Here is a tiny trained network, its code and every weight. The questions are about switching its units off for an input and a target symbol, where a switched-off unit gives its printed mean instead of its output.

import numpy as np


def w(rows, s, z=0):
    codes = np.array(rows[::2]) - 128.0
    scale = np.full(codes.shape[1], s)
    scale[-1] = z or s
    return codes * scale


def norm(h):
    return h / np.sqrt((h * h).mean(-1, keepdims=True) + 1e-5)


def f(y):
    return np.maximum(y, 0)


def softmax(a):
    e = np.exp(a - a.max(-1, keepdims=True))
    return e / e.sum(-1, keepdims=True)


def log_softmax(a):
    a = a - a.max(-1, keepdims=True)
    return a - np.log(np.exp(a).sum(-1, keepdims=True))


def net(x, mask):
    ids = ['αβγδεζηθλμξπστφψ'.index(c) for c in x.split()]
    T = len(ids)
    res = E[ids] + P[:T]
    r = norm(res)
    for j in range(3):
        rows = slice(3 * j, 3 * j + 3)
        q, k, v = (r @ M[0][rows].T for M in (Q, K, V))
        z = softmax(np.where(np.tri(T) > 0, q @ k.T / 3**0.5, -1e9)) @ v
        o = O[0][rows]
        res = res + np.where(mask[j], z, o[:, -1]) @ o[:, :-1]
    y = f(norm(res) @ A[0][:, :-1].T + A[0][:, -1])
    res = res + np.where(mask[3:15], y, B[0][:, -1]) @ B[0][:, :-1]
    return log_softmax(norm(res)[-1] @ U[:, :-1].T + U[:, -1])


Q, K, V, O, A, B = {}, {}, {}, {}, {}, {}
E = w([
[230,150,90],'α',
[231,147,103],'β',
[150,139,138],'γ',
[149,23,145],'δ',
[81,91,218],'ε',
[139,191,109],'ζ',
[190,149,122],'η',
[129,88,115],'θ',
[131,203,119],'λ',
[73,94,88],'μ',
[95,116,177],'ξ',
[190,123,111],'π',
[151,130,125],'σ',
[94,111,173],'τ',
[111,152,74],'φ',
[88,95,252],'ψ',
],0.018)
P = w([
[245,152,110],'0',
[252,149,107],'1',
[242,146,110],'2',
[246,135,115],'3',
[243,138,111],'4',
[240,133,115],'5',
[240,138,110],'6',
[243,116,111],'7',
],0.0037)
Q[0] = w([
[221,77,131],'head 1',
[101,69,85],'head 1',
[36,234,45],'head 1',
[119,109,169],'head 2',
[147,208,69],'head 2',
[80,150,254],'head 2',
[192,28,127],'head 3',
[117,93,163],'head 3',
[60,226,108],'head 3',
],0.022)
K[0] = w([
[228,60,130],'head 1',
[166,169,165],'head 1',
[38,225,49],'head 1',
[149,136,161],'head 2',
[56,94,78],'head 2',
[113,160,252],'head 2',
[131,20,81],'head 3',
[82,83,119],'head 3',
[123,230,161],'head 3',
],0.021)
V[0] = w([
[149,67,54],'head 1',
[153,4,178],'head 1',
[104,197,177],'head 1',
[164,233,179],'head 2',
[177,126,209],'head 2',
[126,134,178],'head 2',
[208,100,225],'head 3',
[121,76,88],'head 3',
[128,156,141],'head 3',
],0.011)
O[0] = w([
[178,131,72,228],'head 1',
[114,1,74,233],'head 1',
[93,154,186,23],'head 1',
[151,219,239,116],'head 2',
[191,86,239,167],'head 2',
[105,95,165,101],'head 2',
[252,73,193,254],'head 3',
[135,72,76,170],'head 3',
[113,157,146,103],'head 3',
],0.0091,0.003)
A[0] = w([
[77,71,126,97],'neuron 1',
[137,136,111,107],'neuron 2',
[118,98,182,141],'neuron 3',
[78,194,109,92],'neuron 4',
[162,248,85,131],'neuron 5',
[150,110,111,77],'neuron 6',
[86,137,179,160],'neuron 7',
[56,55,165,119],'neuron 8',
[120,220,172,3],'neuron 9',
[123,193,118,96],'neuron 10',
[84,179,24,142],'neuron 11',
[209,174,153,103],'neuron 12',
],0.015,0.0034)
B[0] = w([
[181,186,72,169],'neuron 1',
[134,147,112,143],'neuron 2',
[60,115,87,186],'neuron 3',
[175,31,105,182],'neuron 4',
[237,66,59,255],'neuron 5',
[166,121,97,160],'neuron 6',
[48,135,132,171],'neuron 7',
[135,177,1,186],'neuron 8',
[60,71,196,192],'neuron 9',
[194,84,134,177],'neuron 10',
[58,220,50,230],'neuron 11',
[38,180,127,238],'neuron 12',
],0.019,0.0066)
U = w([
[82,190,168,212],'α',
[163,180,119,112],'β',
[45,95,87,23],'γ',
[201,62,236,161],'δ',
[171,3,108,138],'ε',
[67,85,90,88],'ζ',
[140,191,156,147],'η',
[53,90,154,195],'θ',
[136,115,194,148],'λ',
[161,179,110,15],'μ',
[200,211,122,76],'ξ',
[27,205,16,96],'π',
[44,115,131,254],'σ',
[151,49,77,147],'τ',
[110,138,88,144],'φ',
[80,253,145,212],'ψ',
],0.012,0.0033)

Each question gives the input, a string of symbols that net reads in full, and the target symbol t.
The units are the heads (3 rows each of Q, K, V and O) and the neurons (one row each of A and B). Each row of codes is followed by its name. A weight is (code - 128) times the scale printed after its matrix; where a second scale follows, it is the last column's (O, A, B and U).
mask holds one flag per unit, heads first, then neurons. A switched-off unit (its flag False) gives its mean, the last column of its rows in O or B, instead of its output. The means were averaged over made-up inputs and are rounded, as every weight is.
A unit's drop is (log p(t) with every unit on - log p(t) with that unit switched off) / (log p(t) with every unit on - log p(t) with every unit switched off).
The circuit of an input: a set's keep is (log p(t) with only the set's units on - log p(t) with every unit switched off) / (log p(t) with every unit on - log p(t) with every unit switched off). Starting from the 12 units with the biggest drops (on a tie, the unit counted first), units are removed one at a time, each time the one whose removal leaves the highest keep (on an exact tie, the one counted first), for as long as the keep stays at least 0.8.
circuit, biggest first: the units of the circuit, biggest drop first
unit that matters most: the unit with the biggest drop
k most important neurons: the k neurons with the biggest drops, biggest first
which heads matter: for each layer, one digit per head in row order, 1 if its drop is at least 0.15 and else 0, layers parted by /
drop when u is switched off: that unit's drop, to one decimal
input φ ψ τ σ γ μ φ α, target π: circuit, biggest first -> neuron 11; head 3
input σ θ α δ β λ, target ε: circuit, biggest first -> neuron 5; head 1; neuron 9; neuron 4
input η τ β μ ψ, target π: circuit, biggest first -> neuron 8; neuron 5
input π δ σ δ ε δ τ, target ε: unit that matters most -> head 3
input ζ ψ σ σ α δ η, target ε: which heads matter -> 100
input μ ψ ε, target π: which heads matter -> 001
input μ ψ ξ σ ζ ξ μ α, target π: which heads matter -> 011
input λ γ β δ ψ β γ, target ε: which heads matter -> 000
input σ β θ α μ α ψ, target π: 2 most important neurons -> neuron 8; neuron 5
input μ ζ τ ξ γ, target π: drop when head 2 is switched off -> 0.1
input δ τ η σ, target ε: drop when neuron 11 is switched off -> 0.2
input ξ σ γ γ δ τ, target ε: drop when head 2 is switched off -> 0.2
input ζ ζ σ τ σ ζ β, target ξ: drop when head 2 is switched off -> 0.2
input β η ε μ π, target π: most important neuron -> neuron 11
input σ α λ ζ β μ β ε, target π: 2 most important neurons -> neuron 8; neuron 5
